Below is a small trained network, with its code and all its weights. Each question gives an input and a target symbol and asks what happens when units are switched off, that is, made to give their printed mean instead of their output.

import numpy as np


def w(rows, s, z=0):
    codes = np.array(rows[::2]) - 128.0
    scale = np.full(codes.shape[1], s)
    scale[-1] = z or s
    return codes * scale


def f(y):
    return y / 2 * (1 + np.tanh(0.7978845608 * (y + 0.044715 * y**3)))


def softmax(a):
    e = np.exp(a - a.max(-1, keepdims=True))
    return e / e.sum(-1, keepdims=True)


def log_softmax(a):
    a = a - a.max(-1, keepdims=True)
    return a - np.log(np.exp(a).sum(-1, keepdims=True))


def net(x, mask):
    ids = ['ΠΨΩεηλμξστ'.index(c) for c in x.split()]
    T = len(ids)
    res = E[ids] + P[:T]
    u = 0
    for l in range(2):
        q, k, v = (res @ M[l].T for M in (Q, K, V))
        z = softmax(np.where(np.tri(T) > 0, q @ k.T / 3**0.5, -1e9)) @ v
        res = res + np.where(mask[u], z, O[l][:, -1]) @ O[l][:, :-1]
        u += 1
        y = f(res @ A[l][:, :-1].T + A[l][:, -1])
        res = res + np.where(mask[u : u + 8], y, B[l][:, -1]) @ B[l][:, :-1]
        u += 8
    return log_softmax(res[-1] @ U[:, :-1].T + U[:, -1])


Q, K, V, O, A, B = {}, {}, {}, {}, {}, {}
E = w([
[149,100,198,128,131,230],'Π',
[165,109,154,106,70,233],'Ψ',
[144,175,151,175,64,120],'Ω',
[107,199,145,92,94,192],'ε',
[141,169,116,111,29,168],'η',
[198,123,172,185,141,218],'λ',
[97,202,244,150,187,152],'μ',
[145,121,209,148,79,151],'ξ',
[174,150,98,130,111,254],'σ',
[63,244,195,114,103,111],'τ',
],0.0096)
P = w([
[146,147,145,111,111,87],'0',
[77,20,19,132,169,100],'1',
[141,61,214,133,95,117],'2',
[81,29,45,102,187,70],'3',
[151,209,130,170,165,215],'4',
[82,18,10,117,174,114],'5',
[67,154,176,204,61,184],'6',
],0.013)
Q[0] = w([
[183,205,108,98,171,137],'L0H0',
[2,24,147,196,55,147],'L0H0',
[147,198,127,192,117,153],'L0H0',
],0.062)
K[0] = w([
[58,129,137,191,105,175],'L0H0',
[248,128,129,3,191,30],'L0H0',
[73,55,83,162,156,105],'L0H0',
],0.059)
V[0] = w([
[104,121,130,161,56,1],'L0H0',
[151,19,181,96,67,112],'L0H0',
[173,105,179,198,206,101],'L0H0',
],0.028)
O[0] = w([
[203,165,59,211,192,205,158],'L0H0',
[241,71,124,128,203,59,255],'L0H0',
[160,104,140,7,157,207,44],'L0H0',
],0.015,0.0042)
A[0] = w([
[28,70,25,72,180,123,85],'L0N0',
[152,173,216,99,53,186,65],'L0N1',
[80,50,36,141,169,62,14],'L0N2',
[245,188,239,151,67,164,75],'L0N3',
[154,170,175,120,90,89,187],'L0N4',
[141,120,131,71,113,111,2],'L0N5',
[30,38,89,112,169,67,114],'L0N6',
[187,184,129,118,34,159,79],'L0N7',
],0.011,0.0081)
B[0] = w([
[143,115,213,91,162,35,178],'L0N0',
[105,131,9,98,157,78,190],'L0N1',
[33,106,101,118,204,164,208],'L0N2',
[96,245,129,68,123,55,208],'L0N3',
[129,62,144,84,121,129,200],'L0N4',
[96,115,215,217,183,193,160],'L0N5',
[222,169,34,166,19,110,247],'L0N6',
[102,121,181,160,159,145,156],'L0N7',
],0.011,0.014)
Q[1] = w([
[70,21,113,246,83,53],'L1H0',
[179,99,125,105,87,95],'L1H0',
[220,100,253,39,155,168],'L1H0',
],0.042)
K[1] = w([
[89,132,102,192,175,144],'L1H0',
[137,96,82,155,132,164],'L1H0',
[99,102,161,1,99,174],'L1H0',
],0.056)
V[1] = w([
[148,248,123,26,111,94],'L1H0',
[156,175,75,114,74,176],'L1H0',
[168,58,57,134,105,247],'L1H0',
],0.0017)
O[1] = w([
[109,85,121,123,157,253,239],'L1H0',
[104,146,115,163,147,204,149],'L1H0',
[165,199,140,135,123,87,2],'L1H0',
],0.0012,0.0025)
A[1] = w([
[177,36,188,142,167,112,25],'L1N0',
[130,153,133,113,85,95,63],'L1N1',
[65,194,247,145,55,191,65],'L1N2',
[109,189,150,163,156,196,14],'L1N3',
[120,197,112,168,62,128,159],'L1N4',
[35,112,104,178,128,159,2],'L1N5',
[162,97,225,74,108,155,105],'L1N6',
[69,171,111,135,82,99,117],'L1N7',
],0.012,0.0085)
B[1] = w([
[68,192,110,88,63,124,191],'L1N0',
[140,115,99,92,106,183,175],'L1N1',
[186,82,2,133,155,74,169],'L1N2',
[172,111,116,76,49,167,201],'L1N3',
[72,117,210,117,156,152,250],'L1N4',
[167,173,160,95,147,90,187],'L1N5',
[201,81,157,212,151,149,178],'L1N6',
[148,122,98,179,128,164,223],'L1N7',
],0.018,0.02)
U = w([
[112,164,170,42,72,14,171],'Π',
[142,109,100,186,136,55,119],'Ψ',
[217,144,110,113,126,158,3],'Ω',
[97,183,189,189,140,112,182],'ε',
[211,239,166,105,160,45,92],'η',
[212,145,204,157,54,63,88],'λ',
[137,34,214,3,202,94,214],'μ',
[76,173,101,53,187,146,168],'ξ',
[83,78,156,103,78,140,131],'σ',
[151,202,219,36,111,150,81],'τ',
],0.0029,0.0054)

Each question gives the input, a string of symbols that net reads in full, and the target symbol t.
The units are the heads (3 rows each of Q, K, V and O) and the neurons (one row each of A and B). Each row of codes is followed by its name. A weight is (code - 128) times the scale printed after its matrix; where a second scale follows, it is the last column's (O, A, B and U).
mask holds one flag per unit, layer by layer, with each layer's heads first. A switched-off unit (its flag False) gives its mean, the last column of its rows in O or B, instead of its output. The means were averaged over made-up inputs and are rounded, as every weight is.
A unit's drop is (log p(t) with every unit on - log p(t) with that unit switched off) / (log p(t) with every unit on - log p(t) with every unit switched off).
The circuit of an input: a set's keep is (log p(t) with only the set's units on - log p(t) with every unit switched off) / (log p(t) with every unit on - log p(t) with every unit switched off). Starting from the 12 units with the biggest drops (on a tie, the unit counted first), units are removed one at a time, each time the one whose removal leaves the highest keep (on an exact tie, the one counted first), for as long as the keep stays at least 0.8.
circuit, biggest first: the units of the circuit, biggest drop first
most important unit: the unit with the biggest drop
top k neurons: the k neurons with the biggest drops, biggest first
top k neurons in layer l: the k neurons of layer l with the biggest drops, biggest first
input ε μ ξ τ Ψ, target ξ: most important unit => L0N1
input σ Π λ τ Ω σ, target σ: top 3 neurons in layer 1 => (L1N1; L1N4; L1N7)
input σ σ Π ξ ξ ξ, target σ: top 3 neurons in layer 1 => (L1N1; L1N4; L1N7)
input μ μ ε λ, target μ: top 3 neurons in layer 0 => (L0N0; L0N6; L0N1)
input λ λ Ψ, target μ: top 2 neurons => (L0N1; L0N6)
input ε η λ μ λ Π, target ε: circuit, biggest first => (L0H0; L1N4; L1N3)
input Ω Ψ Π ε μ, target Π: circuit, biggest first => (L0H0; L0N4; L1N0)
input Ψ μ ε μ Π λ, target Ψ: top 3 neurons => (L0N6; L0N2; L1N4)
input λ ξ η ξ ε, target η: top 2 neurons => (L0N3; L1N4)
input ξ Ω ξ Π, target ξ: circuit, biggest first => (L0H0; L1N0; L0N6; L0N2)
input ξ Ω σ ξ ε, target τ: top 2 neurons => (L1N3; L0N3)
input τ λ Π τ λ μ Ψ, target Ω: top 2 neurons => (L1N2; L1N3)
input Π λ Ω ε σ, target μ: top 2 neurons in layer 0 => (L0N1; L0N6)
input μ Π ε λ ε, target λ: circuit, biggest first => (L0H0; L1N6; L0N2; L0N1)
input ξ τ τ ε, target ξ: top 2 neurons => (L1N0; L0N6)
input μ λ λ τ, target μ: top 4 neurons in layer 0 => (L0N0; L0N6; L0N3; L0N1)
input λ Ω η Π η Π, target λ: top 2 neurons => (L1N6; L0N0)
input μ μ σ ε ξ μ ξ, target Ψ: most important unit => L1N2
input μ ξ Ω ε λ, target η: circuit, biggest first => (L0H0; L0N3)
input η ξ σ Ψ η σ η, target Π: top 2 neurons in layer 0 => (L0N4; L0N1)
input μ ε Ω ξ Ψ, target Ψ: circuit, biggest first => (L0H0; L1N2; L0N1)
input Π Ψ ξ, target λ: circuit, biggest first => (L1N6; L0H0; L0N2)
input Ψ λ σ μ η σ ξ, target ξ: circuit, biggest first => (L0N1; L0H0)
input ξ Ω Ψ μ μ μ Ω, target ξ: circuit, biggest first => (L0N1; L0H0)
